Where the symbols take the items:
z209: ka>z312, bu>z744, tu>z783, lu>z361
z647: ka>z532, bu>z496, tu>z493, lu>z248
z998: ka>z744, bu>z913, tu>z281, lu>z159
z756: ka>z916, bu>z148, tu>z129, lu>z281
z793: ka>z198, bu>z770, tu>z248, lu>z506
z271: ka>z783, bu>z281, tu>z756, lu>z998
z770: ka>z793, bu>z272, tu>z567, lu>z129
z399: ka>z502, bu>z645, tu>z939, lu>z40
z956: ka>z814, bu>z502, tu>z619, lu>z425
z292: ka>z691, bu>z646, tu>z429, lu>z874
z691: ka>z523, bu>z292, tu>z982, lu>z256
z281: ka>z271, bu>z69, tu>z148, lu>z913
z230: ka>z40, bu>z834, tu>z369, lu>z547
z943: ka>z983, bu>z523, tu>z325, lu>z224
z625: ka>z547, bu>z241, tu>z814, lu>z918
z709: ka>z285, bu>z154, tu>z398, lu>z612
z206: ka>z96, bu>z783, tu>z217, lu>z209
z342: ka>z272, bu>z201, tu>z634, lu>z38
z783: ka>z206, bu>z271, tu>z916, lu>z744
z322: ka>z55, bu>z547, tu>z230, lu>z700
z874: ka>z256, bu>z82, tu>z646, lu>z17
z325: ka>z933, bu>z341, tu>z864, lu>z523
z252: ka>z859, bu>z50, tu>z583, lu>z532
z939: ka>z977, bu>z461, tu>z361, lu>z645
z922: ka>z425, bu>z40, tu>z399, lu>z55
z885: ka>z563, bu>z224, tu>z943, lu>z285
z241: ka>z625, bu>z425, tu>z956, lu>z864
z583: ka>z307, bu>z285, tu>z885, lu>z50
z646: ka>z292, bu>z268, tu>z700, lu>z82
z532: ka>z278, bu>z647, tu>z50, lu>z841
z656: ka>z369, bu>z246, tu>z680, lu>z814
z864: ka>z918, bu>z566, tu>z425, lu>z341
z566: ka>z864, bu>z55, tu>z922, lu>z982
z81: ka>z154, bu>z17, tu>z874, lu>z831
z763: ka>z913, bu>z96, tu>z339, lu>z886
z210: ka>z287, bu>z847, tu>z198, lu>z217
z889: ka>z461, bu>z680, tu>z159, lu>z656
z814: ka>z834, bu>z956, tu>z246, lu>z241
z148: ka>z756, bu>z170, tu>z470, lu>z69
z847: ka>z210, bu>z506, tu>z793, lu>z916
z461: ka>z939, bu>z889, tu>z538, lu>z369
z17: ka>z81, bu>z563, tu>z82, lu>z307
z834: ka>z230, bu>z814, tu>z656, lu>z625
z561: ka>z38, bu>z198, tu>z477, lu>z210
z217: ka>z186, bu>z916, tu>z847, lu>z783
z256: ka>z398, bu>z874, tu>z292, lu>z81
z612: ka>z493, bu>z767, tu>z154, lu>z221
z619: ka>z246, bu>z977, tu>z93, lu>z502
z55: ka>z566, bu>z322, tu>z40, lu>z429
z96: ka>z763, bu>z206, tu>z186, lu>z312
z361: ka>z580, bu>z538, tu>z744, lu>z461
z918: ka>z510, bu>z864, tu>z241, lu>z325
z268: ka>z646, bu>z933, tu>z510, lu>z983
z224: ka>z885, bu>z398, tu>z523, lu>z709
z341: ka>z325, bu>z982, tu>z566, lu>z691
z201: ka>z342, bu>z477, tu>z278, lu>z561
z493: ka>z50, bu>z612, tu>z709, lu>z496
z154: ka>z709, bu>z81, tu>z256, lu>z767
z278: ka>z634, bu>z532, tu>z252, lu>z477
z47: ka>z221, bu>z859, tu>z831, lu>z634
z496: ka>z647, bu>z221, tu>z612, lu>z567
z285: ka>z583, bu>z709, tu>z224, lu>z493
z425: ka>z241, bu>z922, tu>z502, lu>z566
z510: ka>z700, bu>z918, tu>z625, lu>z933
z477: ka>z201, bu>z841, tu>z532, lu>z198
z246: ka>z656, bu>z619, tu>z240, lu>z956
z567: ka>z248, bu>z216, tu>z221, lu>z272
z983: ka>z82, bu>z943, tu>z933, lu>z885
z398: ka>z224, bu>z256, tu>z691, lu>z154
z831: ka>z767, bu>z307, tu>z17, lu>z859
z339: ka>z69, bu>z186, tu>z287, lu>z96
z470: ka>z129, bu>z38, tu>z342, lu>z170
z977: ka>z619, bu>z939, tu>z580, lu>z399
z429: ka>z982, bu>z700, tu>z322, lu>z646
z700: ka>z429, bu>z510, tu>z547, lu>z268
z82: ka>z874, bu>z983, tu>z268, lu>z563
z248: ka>z841, bu>z567, tu>z496, lu>z770
z198: ka>z561, bu>z793, tu>z841, lu>z847
z933: ka>z268, bu>z325, tu>z918, lu>z943
z913: ka>z998, bu>z763, tu>z69, lu>z452
z129: ka>z506, bu>z470, tu>z272, lu>z148
z287: ka>z170, bu>z210, tu>z561, lu>z186
z538: ka>z361, bu>z159, tu>z998, lu>z889
z886: ka>z452, bu>z312, tu>z96, lu>z93
z312: ka>z886, bu>z209, tu>z206, lu>z580
z634: ka>z216, bu>z278, tu>z859, lu>z201
z240: ka>z680, bu>z93, tu>z886, lu>z619
z307: ka>z831, bu>z583, tu>z563, lu>z252
z93: ka>z240, bu>z580, tu>z312, lu>z977
z767: ka>z612, bu>z831, tu>z81, lu>z47
z841: ka>z477, bu>z248, tu>z647, lu>z793
z40: ka>z922, bu>z230, tu>z645, lu>z322
z982: ka>z341, bu>z429, tu>z55, lu>z292
z916: ka>z217, bu>z756, tu>z506, lu>z271
z502: ka>z956, bu>z399, tu>z977, lu>z922
z221: ka>z496, bu>z47, tu>z767, lu>z216
z50: ka>z252, bu>z493, tu>z285, lu>z647
z452: ka>z159, bu>z886, tu>z763, lu>z240
z859: ka>z47, bu>z252, tu>z307, lu>z278
z38: ka>z470, bu>z561, tu>z201, lu>z287
z170: ka>z148, bu>z287, tu>z38, lu>z339
z369: ka>z645, bu>z656, tu>z889, lu>z834
z680: ka>z889, bu>z240, tu>z452, lu>z246
z580: ka>z93, bu>z361, tu>z209, lu>z939
z216: ka>z567, bu>z634, tu>z47, lu>z342
z563: ka>z17, bu>z885, tu>z983, lu>z583
z272: ka>z770, bu>z342, tu>z216, lu>z470
z159: ka>z538, bu>z452, tu>z913, lu>z680
z523: ka>z943, bu>z691, tu>z341, lu>z398
z69: ka>z281, bu>z339, tu>z170, lu>z763
z645: ka>z399, bu>z369, tu>z461, lu>z230
z506: ka>z847, bu>z129, tu>z770, lu>z756
z547: ka>z322, bu>z625, tu>z834, lu>z510
z186: ka>z339, bu>z217, tu>z210, lu>z206
z744: ka>z209, bu>z998, tu>z271, lu>z538

The rows follow the links: the fewer symbols apart two items are, the more alike their rows tend to be.

Named rows; a name shown again gets a slightly different row:
z793: 493,48,-526,30,18,1053,-235,76,15,-330,-620,-38,-687,-42,31,-533,12,479,42,72,-68,654,31,438,-39,-380,-982,-40,41,-396,300,-44,297,51,24,-613,-495,-50,-429,14,-519,138,15,-497
z69: 327,-536,-336,-327,-207,689,-153,-299,-145,-220,-395,338,-452,446,-458,-499,-14,324,-453,44,628,439,-531,274,426,-262,-646,306,-435,-401,198,417,202,-519,-327,-321,-492,499,-304,-119,-342,-525,-275,-336
z814: -465,-324,469,-195,-134,-943,209,-223,-94,321,564,232,609,264,-286,405,-23,-449,-282,-65,360,-614,-325,-386,253,352,890,184,-266,308,-281,258,-283,-316,-201,576,368,313,395,-57,474,-438,-155,457
z841: 469,281,-469,175,107,970,-216,202,70,-314,-566,-172,-641,-222,238,-413,-2,466,244,68,-319,613,288,400,-205,-368,-927,-172,219,-317,280,-211,302,268,180,-582,-381,-252,-412,70,-476,358,136,-469
z506: 488,-181,-499,-100,-71,1020,-228,-70,-75,-319,-574,106,-654,149,-160,-571,-2,458,-142,77,209,648,-184,416,133,-386,-975,99,-144,-453,297,144,311,-171,-123,-540,-536,158,-440,-48,-507,-116,-85,-496
z523: -313,545,338,341,216,-661,155,310,143,226,405,-334,421,-460,470,513,0,-313,454,-63,-634,-429,550,-273,-426,241,646,-306,454,397,-187,-428,-206,515,325,323,475,-531,270,103,322,540,266,331
z700: -469,240,487,144,89,-1007,227,100,59,330,561,-149,654,-197,200,586,12,-452,198,-76,-272,-622,223,-389,-182,386,939,-138,207,448,-288,-187,-317,228,140,516,546,-203,406,49,485,166,100,486
z246: -332,-548,342,-356,-212,-702,167,-357,-163,229,405,342,459,461,-470,209,-13,-333,-466,-50,623,-453,-548,-292,422,282,654,305,-453,154,-212,438,-225,-511,-331,461,176,517,297,-110,346,-643,-270,334
z216: 428,386,-420,237,136,918,-203,278,106,-285,-527,-232,-594,-305,332,-363,21,433,322,62,-444,567,384,368,-309,-342,-861,-222,303,-270,259,-302,274,366,234,-550,-315,-371,-362,92,-452,489,191,-436
z496: 361,519,-379,335,208,740,-177,356,152,-240,-419,-331,-472,-458,442,-230,9,350,453,68,-608,457,553,280,-402,-278,-692,-317,438,-177,210,-430,223,496,320,-454,-206,-506,-298,123,-357,625,264,-344
z96: 209,-653,-210,-389,-238,457,-105,-366,-172,-135,-259,410,-275,534,-542,-420,-29,218,-538,38,747,284,-639,182,497,-178,-427,371,-526,-323,146,514,145,-614,-406,-163,-403,581,-187,-141,-238,-680,-319,-232
z625: -495,-53,529,-36,-29,-1059,234,-79,-12,331,603,24,675,40,-39,527,3,-496,-64,-81,71,-672,-71,-426,39,402,1004,28,-52,409,-305,56,-333,-75,-40,596,466,52,431,-5,515,-153,-36,522
z398: -177,646,180,408,243,-371,72,386,177,127,209,-431,247,-552,571,384,23,-166,582,-28,-774,-239,666,-139,-519,143,358,-399,532,301,-108,-520,-111,633,425,130,378,-642,147,160,172,684,317,163
z201: 505,199,-514,119,77,1026,-217,164,39,-314,-583,-132,-673,-154,175,-477,7,475,160,75,-228,639,192,428,-169,-385,-969,-121,160,-373,301,-155,318,185,116,-587,-428,-186,-415,31,-504,290,107,-501
z241: -495,-111,522,-58,-48,-1054,224,-105,-31,345,598,56,669,107,-103,510,-19,-508,-72,-85,119,-654,-101,-420,79,399,985,71,-93,393,-304,71,-312,-112,-58,606,479,111,443,-19,514,-201,-41,491
z339: 353,-498,-357,-330,-206,734,-154,-289,-137,-245,-426,317,-484,420,-434,-542,-5,330,-429,53,585,456,-500,290,370,-268,-690,292,-407,-405,207,396,222,-480,-314,-350,-493,477,-315,-117,-370,-505,-236,-344
z217: 394,-453,-404,-288,-160,819,-188,-238,-104,-268,-474,289,-512,378,-388,-542,-24,386,-391,58,518,513,-463,330,352,-304,-775,254,-358,-429,247,359,228,-412,-269,-409,-514,422,-333,-105,-386,-434,-226,-383
z224: -144,668,150,419,268,-321,73,401,185,107,187,-421,209,-558,585,369,23,-134,586,-33,-780,-207,674,-130,-523,142,301,-410,548,283,-109,-524,-90,642,415,115,337,-643,142,137,166,706,335,152
z268: -401,420,392,270,168,-827,187,246,113,268,481,-267,542,-362,361,550,15,-388,363,-67,-509,-511,432,-336,-330,315,761,-258,348,443,-244,-339,-238,412,262,417,531,-418,340,85,397,412,210,397
z939: -259,-615,278,-378,-230,-570,118,-407,-177,188,338,408,374,512,-536,123,-26,-263,-528,-49,706,-358,-620,-222,473,225,534,370,-502,93,-169,493,-195,-591,-385,384,99,569,236,-140,278,-707,-303,266
z619: -308,-554,326,-351,-212,-659,147,-369,-152,219,381,362,421,462,-500,162,-24,-316,-474,-51,645,-416,-579,-249,433,254,643,351,-475,131,-181,453,-195,-538,-348,432,168,529,264,-123,324,-659,-283,304
z154: -20,713,14,462,268,-35,-3,430,182,8,13,-462,23,-604,623,202,31,-6,622,-2,-832,-26,709,-11,-556,24,30,-417,587,175,-3,-567,0,694,426,-62,243,-675,13,166,14,763,367,11
z580: -112,-704,101,-435,-260,-231,55,-439,-184,81,136,455,167,579,-613,-96,-21,-104,-590,-23,815,-156,-692,-97,540,98,226,408,-582,-58,-71,566,-59,-659,-431,203,-82,671,94,-146,109,-785,-344,124
z510: -481,193,494,128,80,-1005,223,73,64,319,577,-118,652,-164,167,577,9,-465,163,-69,-232,-633,196,-413,-155,385,965,-119,155,449,-296,-155,-303,175,103,546,531,-180,422,27,492,146,103,474
z38: 500,-58,-529,-52,-35,1061,-230,-8,-25,-330,-592,40,-670,59,-52,-556,-2,498,-58,79,92,659,-66,414,48,-388,-1004,37,-58,-440,306,61,327,-64,-58,-571,-525,73,-438,-8,-506,1,-47,-487
z312: 67,-710,-42,-455,-273,116,-29,-433,-187,-33,-62,475,-94,607,-611,-270,-14,46,-606,11,823,94,-712,37,542,-55,-112,425,-596,-219,22,563,47,-670,-445,10,-272,687,-64,-156,-52,-772,-349,-49

Each walk starts at a row. The symbols on each line, taken left to right, move it on to the next item.
Answer with the item's row; about right is enough.
new walk
-91,-702,74,-429,-261,-172,25,-447,-195,68,110,437,119,600,-602,-119,-18,-76,-614,-7,828,-111,-705,-64,529,54,154,429,-581,-83,-40,552,-47,-652,-442,177,-120,673,82,-145,96,-801,-360,112
ka ka ka ka lu tu -172,-680,177,-425,-248,-345,66,-433,-187,103,212,451,238,560,-587,-29,-33,-165,-584,-37,795,-227,-683,-124,546,127,331,401,-556,-8,-103,537,-102,-659,-411,286,-49,649,149,-139,176,-764,-346,162
ka bu lu bu bu lu -404,-454,396,-288,-171,-836,176,-314,-137,255,476,292,533,384,-402,275,1,-382,-389,-59,543,-507,-465,-339,364,304,765,268,-371,229,-262,349,-243,-456,-286,514,248,445,341,-104,408,-561,-225,397
new walk
-363,484,370,312,187,-767,179,261,119,246,426,-312,481,-401,423,539,22,-372,420,-41,-565,-476,479,-305,-370,287,702,-288,409,414,-230,-394,-245,464,308,350,495,-444,314,96,376,476,238,377
tu tu ka bu lu bu lu lu -271,577,303,350,209,-628,153,330,148,203,370,-364,399,-483,484,483,13,-293,483,-55,-662,-385,574,-242,-448,231,601,-341,468,374,-189,-457,-191,534,349,286,455,-530,259,129,288,577,279,292
ka tu tu tu bu -505,-160,516,-101,-53,-1044,225,-139,-41,340,601,92,674,115,-116,497,-2,-483,-117,-74,184,-648,-147,-420,118,393,972,70,-119,378,-316,125,-319,-138,-97,598,456,138,422,-21,514,-240,-63,483
new walk
89,709,-102,443,260,223,-42,443,201,-52,-111,-435,-124,-586,609,94,9,97,598,25,-829,110,696,70,-547,-82,-204,-420,567,78,62,-560,62,666,433,-194,114,-680,-86,166,-90,788,348,-93
ka ka tu ka tu -203,649,210,409,246,-453,99,369,178,123,243,-430,276,-542,543,403,24,-211,565,-34,-752,-275,654,-195,-514,155,392,-389,537,311,-122,-517,-118,615,402,171,384,-612,180,137,207,669,321,210
ka bu lu lu tu -65,700,71,449,270,-146,33,427,199,28,82,-446,104,-584,592,284,9,-58,619,-4,-825,-106,703,-73,-549,43,140,-420,592,233,-35,-562,-35,678,444,-10,273,-675,64,152,71,747,366,70
new walk
-242,-625,243,-387,-247,-505,120,-412,-177,155,286,411,325,539,-539,85,-15,-251,-538,-41,735,-316,-626,-210,482,195,488,366,-510,54,-142,512,-148,-579,-393,373,47,597,217,-132,239,-727,-320,246
lu lu tu ka lu tu -363,-526,372,-313,-190,-755,162,-350,-143,257,448,336,493,453,-443,235,-35,-369,-451,-58,599,-465,-522,-311,408,267,701,305,-421,184,-214,390,-246,-488,-329,479,215,493,315,-122,366,-623,-254,351
tu lu lu ka bu bu -421,-396,437,-238,-143,-903,213,-269,-101,292,519,265,586,326,-367,344,-17,-424,-334,-57,459,-544,-405,-360,301,335,831,240,-312,280,-268,329,-280,-378,-234,536,303,377,370,-106,444,-492,-198,414
new walk
-250,605,254,371,248,-530,113,355,157,156,300,-389,334,-498,539,457,9,-243,536,-38,-709,-334,620,-219,-482,181,500,-366,500,348,-148,-488,-165,564,372,219,425,-570,220,142,259,610,324,253
lu ka tu ka -223,633,236,378,253,-479,99,371,169,145,275,-395,313,-530,538,418,28,-225,546,-30,-743,-307,640,-192,-487,174,452,-378,505,326,-135,-504,-144,591,388,191,391,-602,193,135,219,627,308,231
lu ka ka bu -46,710,41,409,278,-89,33,431,186,29,68,-448,52,-601,610,259,14,-59,611,8,-829,-57,705,-32,-555,35,93,-430,587,201,-18,-560,-16,672,436,-38,243,-674,34,157,44,767,358,40
new walk
89,-706,-87,-422,-268,171,-36,-419,-197,-43,-103,458,-111,582,-586,-280,-15,81,-593,18,815,133,-704,66,539,-66,-172,412,-573,-239,67,538,49,-656,-428,-10,-283,658,-65,-155,-94,-758,-355,-83
bu tu lu bu bu tu tu 456,-281,-485,-186,-110,954,-219,-129,-91,-319,-555,186,-619,219,-249,-575,-9,449,-246,65,319,600,-280,391,212,-367,-909,167,-230,-448,290,218,298,-270,-177,-495,-541,268,-406,-63,-474,-242,-150,-468
bu tu bu bu 507,73,-521,51,41,1064,-233,102,21,-323,-613,-55,-663,-72,74,-526,7,501,68,76,-95,658,91,421,-72,-404,-984,-42,75,-395,316,-63,318,79,63,-593,-468,-90,-435,28,-515,165,48,-520
new walk
435,418,-434,254,154,889,-208,286,113,-269,-510,-264,-576,-341,346,-341,6,421,348,59,-486,561,427,372,-310,-338,-821,-247,342,-253,258,-324,288,399,245,-540,-299,-381,-353,86,-431,510,195,-426
tu lu bu ka lu tu 382,469,-404,294,188,808,-190,344,135,-264,-459,-313,-527,-394,390,-271,17,382,394,57,-555,501,473,330,-370,-305,-763,-284,390,-210,241,-380,256,456,290,-504,-237,-442,-321,96,-384,584,239,-387
tu bu tu ka bu lu 168,682,-182,406,259,380,-81,438,188,-132,-214,-428,-249,-565,577,-14,11,192,562,36,-793,239,678,153,-530,-149,-347,-402,578,1,111,-542,115,634,417,-279,3,-628,-156,149,-182,744,324,-175
new walk
377,-483,-394,-297,-188,777,-174,-247,-140,-237,-429,309,-497,404,-413,-529,-17,358,-409,39,550,486,-482,314,365,-283,-726,279,-397,-420,225,379,242,-467,-286,-375,-520,451,-329,-109,-378,-466,-237,-368
tu bu lu lu lu tu ka 283,-592,-307,-360,-220,599,-138,-324,-162,-186,-352,364,-385,491,-504,-462,-10,281,-484,46,670,373,-595,244,453,-229,-565,350,-469,-370,183,469,183,-562,-344,-259,-455,529,-244,-129,-301,-589,-295,-290
lu tu tu lu ka tu bu 444,-333,-467,-193,-117,937,-199,-149,-86,-310,-521,212,-598,270,-265,-576,4,435,-271,64,380,588,-319,370,261,-360,-892,193,-262,-443,290,250,295,-307,-203,-492,-545,304,-381,-56,-469,-276,-166,-436
